Here is a tiny trained network, its code and every weight. The questions are about switching its units off for an input and a class, where a switched-off unit gives its printed mean instead of its output.

import numpy as np


def w(rows, s, z=0):
    codes = np.array(rows[::2]) - 128.0
    scale = np.full(codes.shape[1], s)
    scale[-1] = z or s
    return codes * scale


def norm(h):
    return h / np.sqrt((h * h).mean(-1, keepdims=True) + 1e-5)


def f(y):
    return np.maximum(y, 0)


def log_softmax(a):
    a = a - a.max(-1, keepdims=True)
    return a - np.log(np.exp(a).sum(-1, keepdims=True))


def net(x, mask):
    res = np.array(x, float).reshape(1, 6) / 4 @ E
    u = 0
    for l in range(2):
        y = f(norm(res) @ A[l][:, :-1].T + A[l][:, -1])
        res = res + np.where(mask[u : u + 7], y, B[l][:, -1]) @ B[l][:, :-1]
        u += 7
    return log_softmax(norm(res)[-1] @ U[:, :-1].T + U[:, -1])


A, B = {}, {}
E = w([
[193,129,106,120,132,144,83,201,138],'x0',
[130,122,116,131,131,139,133,131,123],'x1',
[17,187,155,224,196,188,58,148,73],'x2',
[106,128,181,90,28,227,116,112,130],'x3',
[87,99,147,135,114,130,205,229,92],'x4',
[44,54,110,4,200,178,104,118,229],'x5',
],0.0032)
A[0] = w([
[231,170,142,140,140,152,86,252,170,251],'0.n0',
[139,166,116,126,83,131,63,70,171,45],'0.n1',
[90,138,156,144,169,74,210,17,93,152],'0.n2',
[176,223,156,118,130,137,60,49,139,199],'0.n3',
[15,87,168,147,50,78,199,39,119,156],'0.n4',
[180,134,144,68,128,14,147,114,146,202],'0.n5',
[37,123,139,136,56,96,202,253,138,86],'0.n6',
],0.0043,0.0024)
B[0] = w([
[97,242,47,74,117,151,108,135,165,252],'0.n0',
[122,127,32,103,112,70,194,85,30,164],'0.n1',
[178,214,22,103,118,133,22,214,194,189],'0.n2',
[34,37,98,109,118,111,178,154,84,225],'0.n3',
[180,197,65,68,120,194,97,214,161,193],'0.n4',
[55,180,168,173,190,151,113,109,147,226],'0.n5',
[110,99,20,78,148,55,127,12,3,195],'0.n6',
],0.0049,0.0041)
A[1] = w([
[109,144,66,126,198,159,117,116,133,251],'1.n0',
[225,136,168,214,50,70,121,118,102,122],'1.n1',
[151,99,89,141,117,88,24,22,144,98],'1.n2',
[164,182,140,182,79,88,113,141,56,137],'1.n3',
[215,116,127,58,73,48,180,115,185,145],'1.n4',
[205,128,181,106,92,60,205,113,192,91],'1.n5',
[140,114,212,53,1,224,95,91,68,129],'1.n6',
],0.0062,0.0028)
B[1] = w([
[189,118,197,165,55,133,183,101,136,255],'1.n0',
[125,31,165,2,171,195,166,181,190,149],'1.n1',
[100,123,105,73,113,114,194,212,36,159],'1.n2',
[83,53,152,64,143,149,121,73,229,183],'1.n3',
[23,155,162,233,116,184,65,134,65,173],'1.n4',
[117,153,145,199,187,171,83,96,90,139],'1.n5',
[199,147,125,195,208,28,173,140,164,184],'1.n6',
],0.0062,0.0082)
U = w([
[96,19,158,58,172,183,151,134,241,130],'0',
[111,183,115,144,93,135,193,120,164,254],'1',
[45,180,168,219,151,177,92,114,99,124],'2',
[193,162,132,180,199,2,170,146,179,134],'3',
[89,100,60,63,94,74,157,126,41,154],'4',
[159,224,61,91,82,174,89,165,181,117],'5',
[217,104,152,123,81,118,65,99,100,54],'6',
[201,100,168,101,127,86,22,127,98,35],'7',
],0.0088,0.0049)

Each question gives the input, the list of numbers given to net, and the class t.
The units are the neurons (one row each of A and B). Each row of codes is followed by its name. A weight is (code - 128) times the scale printed after its matrix; where a second scale follows, it is the last column's (A, B and U).
mask holds one flag per neuron, layer by layer. A switched-off neuron (its flag False) gives its mean, the last column of its row in B, instead of its output. The means were averaged over made-up inputs and are rounded, as every weight is.
A unit's drop is (log p(t) with every unit on - log p(t) with that unit switched off) / (log p(t) with every unit on - log p(t) with every unit switched off).
The circuit of an input: a set's keep is (log p(t) with only the set's units on - log p(t) with every unit switched off) / (log p(t) with every unit on - log p(t) with every unit switched off). Starting from the 12 units with the biggest drops (on a tie, the unit counted first), units are removed one at a time, each time the one whose removal leaves the highest keep (on an exact tie, the one counted first), for as long as the keep stays at least 0.8.
units of the circuit, in order: the units of the circuit, biggest drop first
most important unit: the unit with the biggest drop
k most important neurons: the k neurons with the biggest drops, biggest first
k most important neurons of layer l: the k neurons of layer l with the biggest drops, biggest first
input [4,3,-1,-4,6,-6], class 0: units of the circuit, in order : (1.n3, 1.n1)
input [-7,1,-1,2,4,-2], class 5: 2 most important neurons : (0.n4, 0.n2)
input [-8,0,-5,-4,7,2], class 5: 2 most important neurons : (0.n4, 0.n2)
input [0,3,-8,-7,-8,-1], class 2: units of the circuit, in order : (1.n4)
input [-5,-4,1,8,3,6], class 3: units of the circuit, in order : (1.n6, 0.n0, 1.n3, 0.n3)
input [5,6,-3,3,-5,2], class 1: 2 most important neurons of layer 0 : (0.n6, 0.n0)
input [-7,3,5,1,4,-6], class 5: units of the circuit, in order : (0.n4, 0.n2)
input [4,-6,4,-6,-5,-7], class 0: 3 most important neurons : (1.n3, 1.n1, 1.n6)
input [-1,-5,-6,2,8,6], class 4: 3 most important neurons : (0.n6, 1.n3, 1.n1)
input [-7,1,-4,-2,6,2], class 5: 3 most important neurons : (0.n4, 0.n2, 0.n3)
input [8,0,-5,8,-5,3], class 3: 3 most important neurons of layer 0 : (0.n2, 0.n4, 0.n6)
input [1,-5,-4,-1,-2,4], class 1: units of the circuit, in order : (0.n5, 1.n3, 1.n0)
input [5,2,1,0,-1,3], class 5: 2 most important neurons : (0.n0, 1.n3)
input [-1,-2,-5,6,8,0], class 4: 3 most important neurons : (0.n6, 1.n0, 1.n4)
input [7,7,-8,2,-3,3], class 2: units of the circuit, in order : (1.n4, 1.n5)
input [-7,-3,3,-1,-5,0], class 5: 3 most important neurons of layer 0 : (0.n2, 0.n4, 0.n6)
input [4,-1,3,-2,-4,-3], class 4: 4 most important neurons of layer 0 : (0.n3, 0.n5, 0.n4, 0.n1)
input [6,4,-2,5,7,-1], class 4: units of the circuit, in order : (0.n6)
input [5,3,-3,6,0,-2], class 3: 2 most important neurons : (1.n6, 0.n2)
input [-7,1,-8,4,-4,-5], class 2: 2 most important neurons : (1.n4, 0.n0)
input [8,2,7,-3,3,7], class 5: most important unit : 1.n3
input [-3,2,5,8,-5,2], class 3: units of the circuit, in order : (1.n6, 0.n0, 0.n5)
input [-8,-4,-4,5,-4,-3], class 5: 2 most important neurons : (0.n4, 0.n2)
input [5,-4,-4,5,-8,-1], class 4: units of the circuit, in order : (1.n2, 0.n3)
input [-1,2,-4,-4,7,3], class 4: 3 most important neurons : (0.n6, 1.n6, 1.n3)
input [4,2,0,8,-8,2], class 3: 3 most important neurons : (1.n6, 0.n6, 0.n2)
input [-3,2,2,-5,6,-8], class 0: most important unit : 1.n3
input [7,2,5,2,-8,-3], class 4: 2 most important neurons : (0.n3, 0.n1)
input [-3,1,3,-6,-8,5], class 4: 2 most important neurons : (1.n2, 1.n6)
input [6,-2,-7,2,3,-8], class 0: 2 most important neurons of layer 1 : (1.n1, 1.n3)
